Below are the code and all the weights of a small trained network. Each question names an input and a class and asks about switching units off, where a switched-off unit gives its printed mean instead of its output.

import numpy as np


def w(rows, s, z=0):
    codes = np.array(rows[::2]) - 128.0
    scale = np.full(codes.shape[1], s)
    scale[-1] = z or s
    return codes * scale


def norm(h):
    return h / np.sqrt((h * h).mean(-1, keepdims=True) + 1e-5)


def f(y):
    return y / 2 * (1 + np.tanh(0.7978845608 * (y + 0.044715 * y**3)))


def log_softmax(a):
    a = a - a.max(-1, keepdims=True)
    return a - np.log(np.exp(a).sum(-1, keepdims=True))


def net(x, mask):
    res = np.array(x, float).reshape(1, 8) / 4 @ E
    u = 0
    for l in range(4):
        y = f(norm(res) @ A[l][:, :-1].T + A[l][:, -1])
        res = res + np.where(mask[u : u + 5], y, B[l][:, -1]) @ B[l][:, :-1]
        u += 5
    return log_softmax(norm(res)[-1] @ U[:, :-1].T + U[:, -1])


A, B = {}, {}
E = w([
[179,174,132,191,112,198,175,169,105,112,97,79],'x0',
[129,184,238,139,143,53,215,153,151,152,117,165],'x1',
[208,110,131,203,176,81,84,122,87,116,198,137],'x2',
[126,125,143,121,127,141,126,119,120,135,135,132],'x3',
[87,228,162,172,166,148,84,5,195,64,121,105],'x4',
[108,203,94,145,71,144,113,131,145,180,194,192],'x5',
[175,129,104,125,78,121,176,69,82,26,87,236],'x6',
[61,127,107,128,191,167,208,157,116,64,223,141],'x7',
],0.0027)
A[0] = w([
[108,130,99,156,99,112,169,49,45,64,65,202,2],'0.n1',
[71,62,119,31,142,3,78,76,169,123,183,176,73],'0.n2',
[156,116,113,149,102,148,182,78,75,78,67,222,1],'0.n3',
[120,43,186,125,222,127,133,122,92,77,31,99,59],'0.n4',
[181,92,160,216,173,73,61,136,82,95,196,152,54],'0.n5',
],0.0039,0.0041)
B[0] = w([
[144,156,169,66,121,135,81,176,228,122,234,78,166],'0.n1',
[224,206,155,211,70,254,201,207,91,74,87,36,247],'0.n2',
[169,148,131,54,114,89,60,240,217,96,201,85,167],'0.n3',
[88,235,44,54,43,2,180,53,40,145,204,52,196],'0.n4',
[194,155,33,36,200,181,255,65,234,225,65,161,192],'0.n5',
],0.0054,0.0011)
A[1] = w([
[56,62,129,77,215,147,213,133,120,40,202,162,50],'1.n1',
[16,131,133,1,52,188,187,135,188,120,34,125,2],'1.n2',
[130,174,239,127,111,64,220,137,144,163,127,156,56],'1.n3',
[107,228,68,180,22,151,128,134,144,226,214,227,73],'1.n4',
[143,99,87,75,143,127,143,237,38,160,87,181,48],'1.n5',
],0.0037,0.0025)
B[1] = w([
[128,238,81,185,49,109,56,140,86,215,103,172,239],'1.n1',
[253,136,71,134,204,142,169,88,167,186,171,149,224],'1.n2',
[107,77,93,95,205,143,116,171,106,56,80,155,204],'1.n3',
[116,122,113,59,142,70,185,99,59,86,97,24,254],'1.n4',
[116,80,147,223,89,90,146,44,188,106,179,128,203],'1.n5',
],0.0064,0.0015)
A[2] = w([
[196,131,106,97,45,118,142,68,97,42,112,254,66],'2.n1',
[69,68,104,112,123,128,101,113,91,154,105,131,3],'2.n2',
[199,66,185,65,88,82,52,92,146,167,13,150,91],'2.n3',
[139,34,144,94,80,106,160,184,90,164,160,171,47],'2.n4',
[122,73,34,99,93,208,51,86,110,111,155,115,103],'2.n5',
],0.0042,0.0041)
B[2] = w([
[84,122,140,115,194,139,102,206,179,175,193,35,251],'2.n1',
[57,166,104,110,182,38,209,136,150,175,168,153,54],'2.n2',
[45,253,38,189,130,184,139,169,57,132,230,203,201],'2.n3',
[79,43,71,181,57,91,142,47,244,81,141,134,138],'2.n4',
[127,126,232,86,219,43,218,197,102,83,38,212,243],'2.n5',
],0.0044,0.0017)
A[3] = w([
[153,159,175,208,122,186,155,128,124,58,94,89,140],'3.n1',
[87,80,122,138,177,91,137,179,123,97,89,206,255],'3.n2',
[69,164,180,145,153,154,98,5,198,55,134,140,110],'3.n3',
[58,93,184,106,189,138,64,168,159,253,161,46,43],'3.n4',
[173,114,164,160,132,130,103,149,141,162,179,58,65],'3.n5',
],0.0042,0.0035)
B[3] = w([
[168,60,143,134,58,155,153,185,93,134,133,124,220],'3.n1',
[104,129,191,109,130,167,64,73,158,126,97,118,253],'3.n2',
[101,3,99,155,64,62,148,122,168,185,158,155,179],'3.n3',
[150,137,98,51,120,95,110,176,174,49,214,186,155],'3.n4',
[138,159,133,104,129,149,156,143,184,68,109,125,124],'3.n5',
],0.0062,0.0024)
U = w([
[69,3,112,218,33,56,136,67,219,169,169,141,254],'0',
[149,184,131,27,133,100,52,232,240,45,234,123,108],'1',
[75,170,71,32,114,8,210,47,5,102,120,8,96],'2',
[241,173,59,116,244,198,212,49,223,239,98,194,36],'3',
[183,134,194,183,57,207,168,197,99,81,86,88,102],'4',
[42,115,238,88,213,136,60,128,115,74,18,222,189],'5',
[40,254,68,231,82,156,43,164,34,195,151,221,23],'6',
],0.0099,0.0023)

Each question gives the input, the list of numbers given to net, and the class t.
The units are the neurons (one row each of A and B). Each row of codes is followed by its name. A weight is (code - 128) times the scale printed after its matrix; where a second scale follows, it is the last column's (A, B and U).
mask holds one flag per neuron, layer by layer. A switched-off neuron (its flag False) gives its mean, the last column of its row in B, instead of its output. The means were averaged over made-up inputs and are rounded, as every weight is.
A unit's drop is (log p(t) with every unit on - log p(t) with that unit switched off) / (log p(t) with every unit on - log p(t) with every unit switched off).
The circuit of an input: a set's keep is (log p(t) with only the set's units on - log p(t) with every unit switched off) / (log p(t) with every unit on - log p(t) with every unit switched off). Starting from the 12 units with the biggest drops (on a tie, the unit counted first), units are removed one at a time, each time the one whose removal leaves the highest keep (on an exact tie, the one counted first), for as long as the keep stays at least 0.8.
circuit, biggest first: the units of the circuit, biggest drop first
k most important neurons: the k neurons with the biggest drops, biggest first
top k neurons in layer l: the k neurons of layer l with the biggest drops, biggest first
input [-6,-6,-8,-7,-5,6,3,2], class 3: most important neuron : [1.n2]
input [-1,-2,-7,-7,-4,-2,8,6], class 1: 3 most important neurons : [0.n3, 0.n1, 0.n5]
input [-4,7,7,-3,6,5,8,-6], class 1: circuit, biggest first : [2.n1, 0.n1]
input [-3,-1,-6,-5,-5,-5,-2,4], class 3: 3 most important neurons : [1.n2, 1.n4, 3.n3]
input [5,4,7,6,-5,-8,7,4], class 2: 3 most important neurons : [0.n4, 3.n4, 1.n2]
input [-3,4,-6,-2,7,-2,-3,-8], class 6: 4 most important neurons : [2.n3, 1.n5, 0.n5, 0.n1]
input [2,6,-2,1,-3,0,5,-6], class 5: 3 most important neurons : [1.n3, 1.n1, 3.n2]
input [-2,8,3,3,-2,6,-6,-8], class 5: 2 most important neurons : [1.n3, 1.n1]
input [-5,6,-1,6,7,-6,-8,2], class 1: 2 most important neurons : [3.n4, 1.n5]
input [-5,-6,3,6,-5,-2,3,-5], class 5: 4 most important neurons : [2.n5, 3.n2, 1.n2, 1.n1]
input [6,-8,1,1,4,7,-8,-6], class 1: top 2 neurons in layer 0 : [0.n2, 0.n4]
input [2,-8,-2,8,-7,5,7,-6], class 5: 3 most important neurons : [2.n5, 3.n2, 0.n4]
input [-2,6,2,-3,0,-6,5,-6], class 2: top 2 neurons in layer 1 : [1.n1, 1.n2]
input [-4,-8,5,-5,-7,6,5,7], class 5: top 2 neurons in layer 2 : [2.n5, 2.n3]
input [-8,-1,-7,-6,2,1,1,8], class 4: 2 most important neurons : [0.n2, 0.n5]
input [-7,-1,1,4,7,1,2,1], class 0: circuit, biggest first : [3.n3]
input [-1,1,-8,2,-2,-1,-5,8], class 3: 2 most important neurons : [1.n2, 2.n3]
input [6,-6,-6,-6,-8,8,-3,5], class 0: 2 most important neurons : [1.n5, 0.n4]
input [6,-6,2,-1,-8,-7,-7,6], class 0: circuit, biggest first : [1.n5, 0.n2]
input [-5,-8,-3,-5,-1,3,6,8], class 5: top 2 neurons in layer 0 : [0.n4, 0.n5]
input [3,-1,4,8,-5,5,1,2], class 0: top 3 neurons in layer 0 : [0.n4, 0.n1, 0.n2]
input [-7,-8,-8,7,5,-1,-4,7], class 3: top 2 neurons in layer 1 : [1.n2, 1.n3]
input [3,2,3,1,3,-3,2,7], class 6: circuit, biggest first : [1.n1]
input [6,6,3,6,-2,-6,2,7], class 6: circuit, biggest first : [1.n1, 0.n2]
input [-8,-6,4,-3,6,6,3,-3], class 4: top 2 neurons in layer 0 : [0.n2, 0.n4]
